Rows with their classes
[-13.9  -5.1   5.6   5.9   9.7  -0.7 -16.6  -5.9 -18.2  -8.9   3.3  -3.8
  -3.5   9.8   2.0   8.3   7.7   1.6   0.2   3.7   6.4 -10.4  -2.4 -12.9
   2.1  -4.5  -4.3   3.4   0.2  18.7  -4.4  24.2   1.0   7.5  -3.4  -7.2
  -1.1  -7.6  -5.6   3.9  -0.5  -3.9   6.8  -4.2  12.3   3.2   3.3  -1.4
  -3.0 -11.5  11.0  -9.9  -7.5   0.0  -3.9  -9.5  -0.3   3.7 -12.5  -3.4
  16.7  -6.1  -1.4]
tr
[ -4.5   1.8  -6.0  -3.3 -19.1   2.4   3.8  12.3  -3.3  -5.1   0.6  21.5
 -22.0  14.3   8.9  -7.2   4.0  -3.5   5.6   0.4  -0.4  -4.3   1.7  -9.2
   2.5  -1.5   1.4   6.1   2.8   2.7   2.1 -10.1  10.0  -0.3  -1.2  25.4
 -13.8 -14.1   8.9  -6.3  -0.3   8.7  -9.2 -16.6 -14.6  15.3  -4.6   5.6
   3.7  18.2  -3.8   2.3  -9.6   5.1   2.1  13.1   2.7  -7.6  -6.8  -3.4
   0.1  -6.4  -1.2]
tr
[-14.8  -3.5  -0.3   1.0  -3.4 -11.4 -17.1  -3.9   1.3   9.4  10.9  14.2
   2.1  -8.5   8.1 -26.3   1.4  16.4  -4.3   4.8 -28.9  -9.9  15.5  18.4
 -11.3   6.6   1.6  19.6  -3.4  10.9  -9.3  14.3  -9.0   1.0   0.2  11.2
   0.2 -12.3  -4.3 -10.7  -0.4  12.1   5.9 -10.8  30.0  -6.2   1.7 -13.6
  10.8 -24.3  -6.5  14.3 -11.2  -2.2   4.4   2.9  -9.5   7.0   2.9 -14.5
  -6.3  -6.6  -7.1]
tr
[ -3.6   3.5  -7.1   9.3   1.9  -7.8 -12.4  -6.2  12.7   2.9  -1.7  11.4
   3.0   1.9   3.6  -6.5   4.2 -13.4   9.4   2.9  -9.3  -5.9  -3.2   1.7
  -0.8  -8.1   2.5   3.3 -15.5  12.2   0.0   5.5  -2.8   7.7  -6.4  11.0
  -7.5  -6.0  -7.8  -3.8   2.8  18.4  -8.3 -13.4  -5.9   5.0  -4.8  12.2
 -12.7  -8.2  -5.4  -3.2  -6.8  -7.1   3.5  -0.2   2.4  -4.5  -0.9   3.1
   7.3  16.1   4.7]
tr
[-12.0  -2.9   6.6   6.2   3.9  -7.6  -6.4   3.9  -2.4   2.6   1.7   5.1
   0.9   4.0  -3.8   1.4  -7.6  -2.7  11.3   6.0  -3.3  -5.1  -5.7 -14.5
  -3.5  -6.8   5.1   0.0  20.9  18.1  -7.7   9.3 -11.0   4.1 -31.8  -7.2
   0.9  -3.6  -2.7  -1.7   0.8  -5.9  -0.2   4.6   5.8   2.7  11.9   2.4
   2.3  -6.4   1.6  -3.6  -1.8  -8.3   4.4   1.4   2.4   5.8  -8.6   1.5
  -2.0  -3.9   1.8]
tr
[ -8.2  13.1  -2.4  -7.4  -8.7  -8.8  -2.1  -2.2   0.2 -12.6 -20.5  16.4
 -21.5  31.7  -0.5   0.5 -18.1 -23.4   9.5   7.6 -25.8  -2.0 -22.2 -48.4
  -0.2   4.2 -10.1 -12.8  10.5  23.2  -9.8   0.9   5.6  12.2   0.4  14.7
   3.4  15.9   6.9  -9.7   0.3   4.2 -35.7 -18.3  -4.8  28.8   9.6   6.0
  11.7   3.5   7.2 -15.0   9.4  -0.5   7.8  -8.0   1.5 -15.6 -24.1  22.0
  22.5 -21.3   8.1]
qf
[-11.2   4.4  14.6 -10.1  -5.2   1.1 -12.2  -7.9  -8.5  -0.1   4.5   1.3
 -13.4   8.0  13.5  -9.3   5.4   2.9  -8.2  -1.3 -21.4 -11.3   7.3 -12.3
  -5.4   3.7  -1.5   5.5   0.8   7.7 -16.1  30.3   3.7   1.5  15.6  11.5
   9.6  -3.8  -1.8  11.5  -6.9  14.8  -6.0  -1.2  26.8   6.3   8.5 -25.8
   6.6 -23.0  20.3   3.5   7.1   6.0   2.9  -8.9  -8.6   0.7  -2.0 -17.2
   9.1 -30.1   1.5]
tr
[ -4.1  -5.9  -2.0   3.4 -14.5   5.9   1.3   4.1  -5.7   4.9  12.9   8.5
 -11.3  11.4  17.3  -0.7  14.4   4.8   4.4  -5.4  21.6  -3.9  -5.2   4.5
  -3.3   1.8   5.5   1.7   3.7   6.2   6.2  -1.3  10.5  -1.3  -3.4  25.9
 -10.2  -9.4   7.4 -22.6  10.4   3.4   6.2 -16.2  -3.2   8.0  17.8  -6.6
  -2.3  20.8  10.4  12.0 -22.5   9.6  -7.3  10.1   0.4  -0.5  -0.5 -15.6
   2.8   0.4  -4.1]
tr
[ -5.5   2.5 -12.4  -4.3   0.5 -13.5   6.5 -18.3  14.2  -4.5  -8.6   4.9
  14.1  11.9  21.5  -7.2  10.6   2.5  -0.3  -1.8  -2.6  14.3   6.9   6.7
  -5.7   2.2   1.7  -9.8 -25.1  24.5   5.5  -3.7   0.0  15.5  -0.5  24.3
  -1.0   0.1   5.0 -19.1  16.5  15.6  -1.6  -5.3   3.7  -9.6 -17.2   7.2
   0.5   6.7  10.6  18.0   0.1   4.3 -24.5  -5.2  -8.5 -22.4  -1.4   0.3
  23.0   1.6   3.4]
tr
[  1.3   3.3   6.2   8.5   5.2   0.5   3.5  -5.5  -1.0   3.6  -5.5  -1.9
   3.3   9.9  11.2  24.3  15.3 -10.6  10.1  -0.8  25.4  -3.6  -8.1 -16.4
 -12.9   1.4   9.1   0.4  -5.2   1.9  -1.0   1.9  -3.7  -1.0  -4.2   4.2
   0.1  -1.7   4.9  -6.2   9.0   1.0  -6.6   9.6  -8.9  12.7  -0.2   5.9
  -0.8  -1.6   5.9  -2.8   4.2   0.5  -1.4  -7.1 -34.7   1.3  -2.6   6.4
   6.6  -1.9   8.9]
tr
[ 23.2   3.5  17.0  -1.8   2.0  10.0   6.8   8.6  -8.7  12.6  -6.9 -39.6
   8.7  -8.6 -20.9  18.8 -13.3  -7.4  -9.9   5.8 -22.4   8.0 -11.0 -21.9
  -4.6  -0.3  -1.6  -6.6   4.3 -52.0   2.5 -19.2   6.2  -5.9  20.0 -17.0
  30.3  32.8  -2.7  30.0 -14.4  -4.2 -23.3  24.0  -4.8   7.2 -13.8  -3.4
  15.5 -17.7  23.0 -20.6  38.9  -4.6  23.2   4.3   1.0  31.7 -13.7  12.0
 -18.3 -25.6   3.9]
qf
[ -6.0  11.1  -0.1   7.5 -13.9   4.8  -2.1 -15.0  11.3   0.3  -7.7  14.5
 -16.4  10.6  11.0  -5.0   4.8 -11.7   7.2  -4.2   7.1 -10.6   6.8   2.5
  -6.7  -9.6   7.2  12.6 -18.6   8.5   9.5   2.1   3.1   5.2  -3.2  14.2
  -8.5 -11.7  -4.3  -4.8  -3.2   9.4 -19.6 -17.6 -17.6  -0.6  -2.3  15.4
 -19.6   5.4  -4.0   3.5  -5.1  11.6  -4.6  -8.5   4.6 -17.5  10.5  10.2
  19.4  18.3  10.9]
tr
[ -6.0   2.1  17.2  -4.9   0.5  -3.3 -14.5   4.2   7.3   8.6   5.5   5.3
  -4.2  -7.9  -3.8  -4.1  -2.6  -1.5  -0.4   8.6 -12.6 -12.7   6.8  -2.8
  -5.6  -1.9  15.3  13.0   8.6  -2.1  -2.7  19.3  -6.9  -4.7   0.0 -12.7
  17.1  -7.1  -6.2  10.5 -12.7  -9.4 -12.8   2.3  23.8   2.2   3.1 -11.8
   0.6 -22.8  -0.2   1.7   5.8  -6.9  12.2  -3.0  -5.1   9.2   5.5  -6.8
 -13.8 -10.2   0.6]
tr
[-13.0  -8.7  13.6 -11.6  -3.3 -11.2 -17.4  16.5 -17.2   5.6   5.3  18.2
 -10.7  -7.8  -7.5 -15.5  -6.4  -4.5   3.8  10.3 -44.7 -19.0 -10.3 -21.1
  -0.3 -10.2 -13.1  12.3  26.7   2.1  -4.8  14.0   0.2   1.3  -9.7  -5.2
  -4.6 -11.8 -15.9   4.1 -15.4  -7.5  19.5 -11.3  24.5  20.0  23.6  -2.0
   7.4 -16.7 -16.3 -10.9 -19.9 -10.4  27.9  15.2   2.3  28.5 -17.0   2.7
 -10.6 -27.3  -1.0]
tr
[ -5.3  11.6   7.7  -8.3  12.3   6.4 -18.3 -10.2  -4.0  -0.3  -6.4 -19.6
   8.9   3.0  -3.2   2.8  -3.6   1.2  -8.6   6.5 -14.1  -9.6   4.0  -8.7
   5.6 -13.0  -6.2  -1.5 -13.9  -3.1  -4.6  18.8   1.3  13.6   9.8 -11.6
   9.6   1.7 -16.6   3.8  -3.9   1.8   5.0  -5.0   2.1   0.4   4.6  -3.4
   0.8 -14.8   5.7   6.0   2.3   2.0   1.6 -15.7  -0.7  -2.0  -5.5  10.9
  13.5  -8.5   0.0]
tr
[-13.8   0.3   3.7   3.0 -10.1   0.3  -1.2   4.1  -8.9   4.8   9.4  25.8
 -22.0  12.1  19.6  -5.9   8.6   2.1   3.1  -1.3  18.4  -9.0  -0.7 -10.0
  -6.3   4.3   9.1   8.7   2.9  -2.5   9.1   6.1   8.4  -7.0   5.6  20.2
  -7.0 -10.9  13.6   4.9   0.0  14.1  -8.0  -6.3   7.2   8.2  15.5 -13.1
   2.8  -6.0  11.2   7.9  -8.1   8.4  -0.8  -9.3  -6.6   0.3   8.2 -24.7
   3.5 -13.8   2.3]
tr
[  4.2  10.6 -24.2  17.6   8.8  -5.8  -9.8 -24.9  19.3  -7.9   2.4   8.6
   5.0   4.2 -23.9  21.7 -13.7 -27.0  18.3   1.3  15.6   9.8 -13.8 -15.8
  -2.0  -7.5  11.8  -5.2  -5.6   6.4  -1.6   3.1 -20.4   7.7  -8.2 -39.5
  -1.5   3.9  -6.7 -13.6  -6.6  -5.1 -22.7  22.6 -18.8  -3.9 -24.0  30.7
 -13.8   1.5 -19.4 -14.3  44.6  -6.8  -4.4 -14.0   3.0 -25.4  10.9  44.8
   5.2  39.3  21.0]
qf
[  9.8 -15.8   2.3  -9.0   2.6   2.1  16.0  10.3 -17.2  -7.0  11.6   0.0
  -0.5 -14.5  -6.6   0.8  -2.5  12.8  -7.1  -3.6   1.8  14.0  -3.3   2.4
   1.2   9.2  -5.7 -11.7  27.6  -5.6  -6.1 -19.7   3.4 -12.9  -3.2  -8.9
   0.8  -6.2  15.7   0.6   4.0 -21.8  27.6   6.4   4.3  -5.3  22.3  -7.9
  17.2  17.2  -7.7   0.6  -3.9  -4.0  -2.7  12.4  -2.0  19.2   1.1  -8.5
 -19.7  -7.0 -11.1]
qf
[-12.9  -3.5  -6.5   4.1   6.2 -14.1  -5.7  -1.5   2.6   6.2   1.9  13.0
  13.8  -6.0   3.0  -5.4   1.0  11.8   1.2   4.3 -11.6  -5.5   6.1  12.4
  -9.4   1.6  -3.2   5.8  -6.8  14.6  -3.2   5.3  -1.4  25.1 -13.9   2.0
  -6.3 -22.0 -14.5 -13.6   4.8   2.7  22.8 -12.3  18.4  -4.7   5.2   1.0
 -10.6  -8.3  -6.2   7.3 -14.9  -4.3  -4.0  -1.0  -3.8   6.0   5.3   1.3
  -4.4   5.4 -12.9]
tr
[ 31.9 -18.0  42.2 -17.6  16.3  40.5   1.7  32.7 -55.0   1.6   7.2 -79.9
  -9.0 -15.4 -26.7  36.5  -4.0  14.6 -22.3  -2.4   7.2   5.0  -4.8  -7.4
  21.2 -12.0 -19.2   9.6  12.4 -62.3  13.1  12.1  24.2 -13.1  22.1 -52.2
  29.1  27.9 -11.7  65.6 -13.2 -31.5   0.2  13.4 -20.3  28.9  14.4 -23.4
  20.4  -0.3  27.3 -12.2  19.7   4.4  25.8  16.6  13.8  56.1 -19.4 -16.5
 -19.7 -24.2 -13.7]
qf
[-16.7   3.5  10.9  13.8  -1.8  -0.7 -22.3   1.9  -6.5   7.8   3.2  19.3
 -25.0  -5.4 -10.4  -4.6  -5.8 -16.3  11.3  12.6 -16.8 -24.6 -10.7 -20.0
   3.1  -9.7  -6.7  13.4  23.0   5.3   0.3  25.5 -12.9  -3.0  -2.9 -19.3
  -1.9  -5.1  -6.5  13.8 -24.4  -1.7 -15.9   1.7  13.6  13.5   8.6 -12.1
   0.1 -41.4 -11.5 -18.9  -3.3  -6.6  19.7  -6.9   1.2  12.3  -1.5   7.5
  -8.6  -5.8   4.6]
tr
[-11.1   3.5  -2.2   6.9 -26.2  19.4   2.6  -3.5  -1.7   0.9  -2.9  20.3
 -39.5   7.5   6.9  -9.4   1.3  -6.6 -12.1  -3.6  19.5   1.1   3.3   2.3
   0.7  12.9  25.1  -8.0  17.8 -15.4  -4.0  -3.2  -3.5 -15.8  12.9  13.9
   9.1  13.1  23.3  15.5  -9.4   2.3 -32.9  13.5  16.7  -5.0  -4.4 -20.0
  16.6   0.2   1.5   7.3  13.0   7.9  -4.0 -14.6  -8.2 -28.4  34.1 -15.7
  -6.2 -14.1   4.4]
qf
[ -5.5  11.3  -4.3   2.0  -8.2 -13.0 -16.4   0.4  14.0  18.1   2.9  -0.6
  -6.9   0.7  19.3 -11.2  11.2 -10.5  12.5   7.3 -11.9 -14.1   9.6  10.7
  -6.4 -11.1  -2.2  14.5 -24.9  13.0  14.8  19.6   6.3   8.3 -16.9  28.5
 -11.5 -13.1 -15.9  -5.6  -0.2  29.0 -21.8 -18.7 -10.3   5.8   1.2   9.9
 -22.1 -10.3   6.5   1.5 -11.7   3.3   8.0   3.6  -5.1   2.6  -2.7  -5.0
  15.3  15.7  -1.5]
tr
[-19.5   7.3   0.6   6.6  -1.8  -4.0 -11.1  -8.9  10.4  -1.9  14.5  16.1
 -11.6   7.2   8.5 -10.5   7.5  -6.5   4.5   3.0  -3.8 -20.1   7.8   4.4
  -0.7  -1.1  -8.1  14.6   2.8  29.2  -4.9  26.9  -5.6   4.6  -5.1   5.9
   3.1 -12.4  -6.7  -2.4  -7.7   0.6  -4.0  -9.5  19.7  -2.2   2.2 -11.5
  -2.9 -28.2  -1.7   0.6 -17.1   1.9  -6.1  -5.9  -2.7 -11.2   4.2 -15.4
   9.9  -2.2   1.5]
tr
[ -5.8  -0.3   7.4 -17.0   1.6 -15.7 -14.6  11.6  -5.3  -1.0   1.8  -0.3
   3.1  -2.0 -10.4 -12.9  -4.2  -3.6   3.6  14.0 -48.8  -5.2   6.8 -11.1
   3.2  -9.7 -14.1   4.3  -5.6  -4.9  -3.0   6.0   9.0   6.0   3.7  10.9
  -1.2  -0.4 -12.8   6.3 -11.0  10.6   5.3 -18.5   9.0  12.1  14.5   1.9
  -2.1 -10.0  -2.4  -3.3  -3.0  -1.8  24.9  27.5   1.9  14.4 -24.9   9.2
   6.4 -14.4  -5.0]
tr
[ -3.5   7.8   4.7   0.0  -5.3 -18.4  -5.7  -0.8  -2.1   8.5  -2.0  25.4
  -2.9   9.3   5.0  -9.0  -7.4 -14.2  15.7   6.6 -30.0  -8.5  -4.2 -29.2
 -12.9  -1.5   6.8   2.9   0.3  -3.5  -2.8   4.9   1.8  -1.8   0.2  22.5
  -0.9   1.6   5.7  -3.9 -10.3  12.9 -26.4  18.8  18.4  17.2   7.8  -0.6
   5.1  -4.7   3.0  -9.0   2.1   0.7  14.0   3.4   1.7  13.8  -9.5   7.1
   6.9 -20.9   8.5]
tr
[ -9.5  -3.8   4.0   1.4   0.7  -4.2  -4.2  -2.3  -6.4   2.3  -2.5   4.3
   7.9   7.1  20.5 -11.6   9.6   6.1  -3.8   4.1   8.1  -8.1   4.5   0.5
  -4.9   1.3  -2.8  11.8 -10.8  13.9  -9.4  17.0   4.7   6.7  -1.8  23.0
  -3.8 -13.7  -1.7  -8.5   6.7   6.2  15.8 -12.2  13.9   0.1  13.7  -3.5
  -0.4 -12.1   9.1   4.5 -12.3   9.2  -3.3  -1.2  -0.6   5.3  -6.6 -10.0
   9.8  -7.0  -4.2]
tr
[ -1.6  -1.1 -15.1  -3.1  -7.4  -4.8  11.5  -8.8   8.3  -4.5   1.4   8.3
   0.9  -8.1  -5.2 -13.1  -3.2  12.5  -9.5  -4.2  -5.2  10.3  11.8  11.0
   5.3  10.0   1.8  -7.2   3.1   6.6  -4.6 -10.8  -5.2   4.0   6.2   3.1
  -7.3  -3.0   6.7  -4.7   5.1  -2.4  16.0   0.9  11.1 -29.0  -8.4  -4.5
   4.4   8.9  -5.9  10.2   8.3  -2.2 -17.8   6.3  -5.6 -17.3  10.5  -0.4
   5.8   3.3  -8.8]
qf
